Here is a tiny trained network, its code and every weight. The questions are about switching its units off for an input and a target symbol, where a switched-off unit gives its printed mean instead of its output.

import numpy as np


def w(rows, s, z=0):
    codes = np.array(rows[::2]) - 128.0
    scale = np.full(codes.shape[1], s)
    scale[-1] = z or s
    return codes * scale


def f(y):
    return y / 2 * (1 + np.tanh(0.7978845608 * (y + 0.044715 * y**3)))


def softmax(a):
    e = np.exp(a - a.max(-1, keepdims=True))
    return e / e.sum(-1, keepdims=True)


def log_softmax(a):
    a = a - a.max(-1, keepdims=True)
    return a - np.log(np.exp(a).sum(-1, keepdims=True))


def net(x, mask):
    ids = ['βγδεηλμτψω'.index(c) for c in x.split()]
    T = len(ids)
    res = E[ids] + P[:T]
    r = res
    for j in range(2):
        rows = slice(4 * j, 4 * j + 4)
        q, k, v = (r @ M[0][rows].T for M in (Q, K, V))
        z = softmax(np.where(np.tri(T) > 0, q @ k.T / 4**0.5, -1e9)) @ v
        o = O[0][rows]
        res = res + np.where(mask[j], z, o[:, -1]) @ o[:, :-1]
    y = f(res @ A[0][:, :-1].T + A[0][:, -1])
    res = res + np.where(mask[2:6], y, B[0][:, -1]) @ B[0][:, :-1]
    return log_softmax(res[-1] @ U[:, :-1].T + U[:, -1])


Q, K, V, O, A, B = {}, {}, {}, {}, {}, {}
E = w([
[105,124,161,86,88,147],'β',
[100,166,154,72,82,141],'γ',
[125,91,109,110,100,170],'δ',
[109,85,119,109,113,164],'ε',
[90,86,129,102,123,145],'η',
[165,100,129,1,48,18],'λ',
[116,42,105,72,132,70],'μ',
[14,26,126,71,167,67],'τ',
[211,96,252,141,139,128],'ψ',
[133,95,115,107,99,162],'ω',
],0.018)
P = w([
[55,84,57,157,12,81],'0',
[116,81,89,155,107,187],'1',
[142,73,92,159,95,220],'2',
[120,104,115,112,153,163],'3',
[120,104,124,103,164,154],'4',
[118,113,138,87,176,139],'5',
[117,125,143,72,183,126],'6',
[114,109,156,69,186,124],'7',
[113,132,150,57,189,118],'8',
[127,92,167,66,189,130],'9',
],0.011)
Q[0] = w([
[133,116,124,136,156,139],'H0',
[98,118,141,152,122,120],'H0',
[125,93,140,148,85,115],'H0',
[121,127,130,189,82,105],'H0',
[200,91,72,59,62,55],'H1',
[158,74,192,7,65,190],'H1',
[181,117,182,172,111,125],'H1',
[223,114,95,85,218,148],'H1',
],0.015)
K[0] = w([
[114,110,128,130,149,144],'H0',
[103,127,131,138,104,153],'H0',
[138,83,152,169,81,83],'H0',
[92,131,102,133,81,131],'H0',
[243,104,65,134,144,56],'H1',
[167,166,240,222,85,81],'H1',
[125,253,91,107,104,142],'H1',
[148,118,72,192,217,118],'H1',
],0.014)
V[0] = w([
[72,161,185,160,101,203],'H0',
[209,122,40,128,108,102],'H0',
[111,149,11,17,176,167],'H0',
[9,134,28,175,83,144],'H0',
[180,147,167,167,115,108],'H1',
[18,89,137,179,135,173],'H1',
[134,104,79,177,75,148],'H1',
[162,171,181,219,164,91],'H1',
],0.013)
O[0] = w([
[165,52,43,148,193,108,55],'H0',
[47,137,198,153,133,113,147],'H0',
[116,151,189,128,242,58,184],'H0',
[109,90,39,248,220,113,124],'H0',
[53,163,71,134,166,100,112],'H1',
[118,182,203,71,49,144,79],'H1',
[149,145,179,46,149,94,128],'H1',
[60,152,155,171,154,77,4],'H1',
],0.011,0.012)
A[0] = w([
[98,188,138,66,175,254,254],'N0',
[5,61,59,117,137,97,85],'N1',
[24,11,65,82,109,50,137],'N2',
[91,107,128,217,132,112,38],'N3',
],0.015,0.001)
B[0] = w([
[163,36,166,208,153,134,235],'N0',
[107,210,145,15,51,101,194],'N1',
[170,82,117,245,189,161,251],'N2',
[111,177,98,72,254,87,133],'N3',
],0.01,0.015)
U = w([
[144,89,131,189,159,102,207],'β',
[132,81,157,2,100,144,241],'γ',
[100,127,136,92,131,97,16],'δ',
[127,173,156,115,140,122,19],'ε',
[112,160,145,115,137,112,101],'η',
[74,163,194,151,131,128,50],'λ',
[75,145,168,110,139,110,65],'μ',
[112,151,146,112,148,111,3],'τ',
[126,156,130,133,53,138,104],'ψ',
[109,152,148,130,134,100,36],'ω',
],0.0092,0.0045)

Each question gives the input, a string of symbols that net reads in full, and the target symbol t.
The units are the heads (4 rows each of Q, K, V and O) and the neurons (one row each of A and B). Each row of codes is followed by its name. A weight is (code - 128) times the scale printed after its matrix; where a second scale follows, it is the last column's (O, A, B and U).
mask holds one flag per unit, heads first, then neurons. A switched-off unit (its flag False) gives its mean, the last column of its rows in O or B, instead of its output. The means were averaged over made-up inputs and are rounded, as every weight is.
A unit's drop is (log p(t) with every unit on - log p(t) with that unit switched off) / (log p(t) with every unit on - log p(t) with every unit switched off).
The circuit of an input: a set's keep is (log p(t) with only the set's units on - log p(t) with every unit switched off) / (log p(t) with every unit on - log p(t) with every unit switched off). Starting from all 6 units, units are removed one at a time, each time the one whose removal leaves the highest keep (on an exact tie, the one counted first), for as long as the keep stays at least 0.8.
circuit, biggest first: the units of the circuit, biggest drop first
unit that matters most: the unit with the biggest drop
k most important neurons: the k neurons with the biggest drops, biggest first
heads that matter: for each layer, one digit per head in row order, 1 if its drop is at least 0.15 and else 0, layers parted by /
drop when u is switched off: that unit's drop, to one decimal
input ψ δ λ η ψ, target γ: unit that matters most	H0
input τ λ μ β λ ε λ η μ, target γ: circuit, biggest first	H0, H1
input β η β, target γ: heads that matter	01
input τ λ ε μ μ η γ, target β: 2 most important neurons	N0, N1
input β β μ ε μ, target γ: 2 most important neurons	N2, N0
input λ η μ λ η ε λ λ ψ, target λ: 2 most important neurons	N2, N1
input λ ψ ω, target λ: circuit, biggest first	H1, N1
input ε ψ λ μ λ ε η, target λ: circuit, biggest first	H1, N1, N2
input δ μ ψ β τ λ μ β, target λ: 3 most important neurons	N1, N0, N2
input λ ε ψ, target λ: circuit, biggest first	H1, H0
input γ λ μ β ψ λ ω λ δ γ, target λ: 2 most important neurons	N0, N1
input ψ λ δ δ λ τ β, target λ: 2 most important neurons	N1, N0
input ψ δ μ, target ψ: 3 most important neurons	N1, N2, N0
input ω ψ η β μ λ λ λ λ λ, target λ: circuit, biggest first	H1, H0, N1
input ψ μ λ λ λ η, target λ: circuit, biggest first	H1, H0
input ω μ λ, target β: circuit, biggest first	N1
input ψ τ λ, target ψ: 2 most important neurons	N2, N0
input β η τ γ λ, target β: drop when H1 is switched off	2.9
input ε ω γ β β τ ω, target γ: drop when H1 is switched off	1.9
input β η β η λ τ τ λ δ η, target γ: drop when N2 is switched off	2.8
input η γ ε μ γ β β ε, target γ: circuit, biggest first	N2
input τ ω μ τ, target γ: drop when N2 is switched off	1.3
